Below are the code and all the weights of a small trained network. Each question names an input and a target symbol and asks about switching units off, where a switched-off unit gives its printed mean instead of its output.

import numpy as np


def w(rows, s, z=0):
    codes = np.array(rows[::2]) - 128.0
    scale = np.full(codes.shape[1], s)
    scale[-1] = z or s
    return codes * scale


def norm(h):
    return h / np.sqrt((h * h).mean(-1, keepdims=True) + 1e-5)


def f(y):
    return np.maximum(y, 0)


def softmax(a):
    e = np.exp(a - a.max(-1, keepdims=True))
    return e / e.sum(-1, keepdims=True)


def log_softmax(a):
    a = a - a.max(-1, keepdims=True)
    return a - np.log(np.exp(a).sum(-1, keepdims=True))


def net(x, mask):
    ids = ['βγδελξστφω'.index(c) for c in x.split()]
    T = len(ids)
    res = E[ids] + P[:T]
    r = norm(res)
    for j in range(2):
        rows = slice(4 * j, 4 * j + 4)
        q, k, v = (r @ M[0][rows].T for M in (Q, K, V))
        z = softmax(np.where(np.tri(T) > 0, q @ k.T / 4**0.5, -1e9)) @ v
        o = O[0][rows]
        res = res + np.where(mask[j], z, o[:, -1]) @ o[:, :-1]
    y = f(norm(res) @ A[0][:, :-1].T + A[0][:, -1])
    res = res + np.where(mask[2:10], y, B[0][:, -1]) @ B[0][:, :-1]
    return log_softmax(norm(res)[-1] @ U[:, :-1].T + U[:, -1])


Q, K, V, O, A, B = {}, {}, {}, {}, {}, {}
E = w([
[69,108,155,92,153],'β',
[127,106,108,92,123],'γ',
[69,121,137,86,125],'δ',
[189,100,182,166,71],'ε',
[115,214,122,74,136],'λ',
[105,58,193,79,151],'ξ',
[95,153,177,133,100],'σ',
[131,75,126,87,49],'τ',
[5,156,107,57,91],'φ',
[119,102,142,143,92],'ω',
],0.024)
P = w([
[177,97,2,227,193],'0',
[132,101,159,79,94],'1',
[143,94,164,90,102],'2',
[125,93,156,72,116],'3',
[122,84,160,54,120],'4',
[122,92,179,43,122],'5',
[133,73,173,89,103],'6',
[116,89,175,59,130],'7',
[107,80,171,39,124],'8',
[99,94,168,52,115],'9',
],0.0067)
Q[0] = w([
[126,161,157,164,178],'h0',
[76,61,254,17,25],'h0',
[120,96,131,143,97],'h0',
[98,110,141,154,127],'h0',
[99,110,201,95,87],'h1',
[169,149,41,210,142],'h1',
[145,142,217,67,73],'h1',
[114,102,200,162,136],'h1',
],0.017)
K[0] = w([
[99,137,115,156,87],'h0',
[157,114,4,233,225],'h0',
[96,84,93,132,148],'h0',
[88,91,89,178,127],'h0',
[160,160,106,119,160],'h1',
[111,59,160,99,43],'h1',
[164,142,106,171,149],'h1',
[182,183,148,84,154],'h1',
],0.016)
V[0] = w([
[86,93,74,173,185],'h0',
[151,140,160,41,156],'h0',
[79,140,210,161,109],'h0',
[201,117,133,129,250],'h0',
[92,155,108,100,103],'h1',
[142,129,199,105,177],'h1',
[72,173,143,148,102],'h1',
[163,136,123,45,54],'h1',
],0.017)
O[0] = w([
[75,137,84,250,143,249],'h0',
[154,46,164,45,174,3],'h0',
[184,101,129,133,43,62],'h0',
[183,158,51,143,232,133],'h0',
[126,60,226,131,101,169],'h1',
[174,88,115,85,211,110],'h1',
[208,123,121,164,89,137],'h1',
[59,119,187,35,142,198],'h1',
],0.012,0.0048)
A[0] = w([
[77,176,86,108,174,90],'n0',
[146,145,222,136,156,132],'n1',
[189,102,158,156,108,3],'n2',
[73,120,151,54,124,142],'n3',
[177,250,95,125,129,140],'n4',
[86,141,139,186,149,167],'n5',
[107,158,99,162,72,161],'n6',
[118,47,130,128,50,187],'n7',
],0.018,0.0033)
B[0] = w([
[181,140,204,106,112,224],'n0',
[119,72,137,142,34,204],'n1',
[190,182,89,161,111,148],'n2',
[113,147,44,160,150,254],'n3',
[141,113,99,6,67,236],'n4',
[153,151,84,113,104,216],'n5',
[110,86,179,140,173,230],'n6',
[169,120,170,78,206,220],'n7',
],0.022,0.0094)
U = w([
[193,125,25,180,145,248],'β',
[95,216,122,126,167,201],'γ',
[107,85,154,179,177,141],'δ',
[179,168,80,32,64,196],'ε',
[110,91,60,135,98,92],'λ',
[208,109,118,77,243,1],'ξ',
[224,123,154,172,52,120],'σ',
[47,107,94,117,119,100],'τ',
[125,92,186,114,138,57],'φ',
[87,175,106,177,2,57],'ω',
],0.0093,0.0027)

Each question gives the input, a string of symbols that net reads in full, and the target symbol t.
The units are the heads (4 rows each of Q, K, V and O) and the neurons (one row each of A and B). Each row of codes is followed by its name. A weight is (code - 128) times the scale printed after its matrix; where a second scale follows, it is the last column's (O, A, B and U).
mask holds one flag per unit, heads first, then neurons. A switched-off unit (its flag False) gives its mean, the last column of its rows in O or B, instead of its output. The means were averaged over made-up inputs and are rounded, as every weight is.
A unit's drop is (log p(t) with every unit on - log p(t) with that unit switched off) / (log p(t) with every unit on - log p(t) with every unit switched off).
The circuit of an input: a set's keep is (log p(t) with only the set's units on - log p(t) with every unit switched off) / (log p(t) with every unit on - log p(t) with every unit switched off). Starting from all 10 units, units are removed one at a time, each time the one whose removal leaves the highest keep (on an exact tie, the one counted first), for as long as the keep stays at least 0.8.
units of the circuit, in order: the units of the circuit, biggest drop first
top k neurons: the k neurons with the biggest drops, biggest first
heads that matter: for each layer, one digit per head in row order, 1 if its drop is at least 0.15 and else 0, layers parted by /
input γ β ε δ γ ε, target γ: units of the circuit, in order -> h0; h1
input ω β β ε ε ε β δ γ, target ω: heads that matter -> 10
input γ ε γ δ, target γ: top neuron -> n0
input δ ω φ, target δ: top 3 neurons -> n6; n4; n7
input δ γ δ δ ω ε τ, target δ: heads that matter -> 10
input δ τ ε γ β γ, target δ: units of the circuit, in order -> h0; n4
input ε λ ω φ ε φ γ, target β: heads that matter -> 01
input σ ε τ β ε τ φ, target σ: heads that matter -> 11
input τ γ φ ε β, target τ: heads that matter -> 10
input ω λ β ε τ σ, target ω: heads that matter -> 10
input φ γ ξ λ δ β ε ω, target φ: units of the circuit, in order -> n7; h0
input ω δ ω ε ε, target ω: heads that matter -> 11
input β σ ω, target β: heads that matter -> 00
input τ τ ξ, target τ: top 2 neurons -> n3; n4
input ω ε ω β, target ω: units of the circuit, in order -> h0
input ε ξ λ ε β ξ ε ε τ, target ξ: heads that matter -> 00
input β δ δ, target β: heads that matter -> 11
input δ σ σ ξ, target δ: heads that matter -> 10
input τ ξ γ ε, target τ: top 3 neurons -> n3; n4; n0
input δ ω ε ε ω φ ε, target δ: top 2 neurons -> n4; n3
input β ε ε β, target β: units of the circuit, in order -> h1
input δ σ β ε ε σ ε φ, target δ: heads that matter -> 01
input γ δ β ε ξ σ τ ε ε ε, target γ: heads that matter -> 11
input β ε δ ω λ φ, target γ: top 2 neurons -> n1; n4
input ω β γ ε δ λ σ, target ω: top 3 neurons -> n5; n0; n1
input ξ λ γ, target ξ: top 2 neurons -> n4; n5
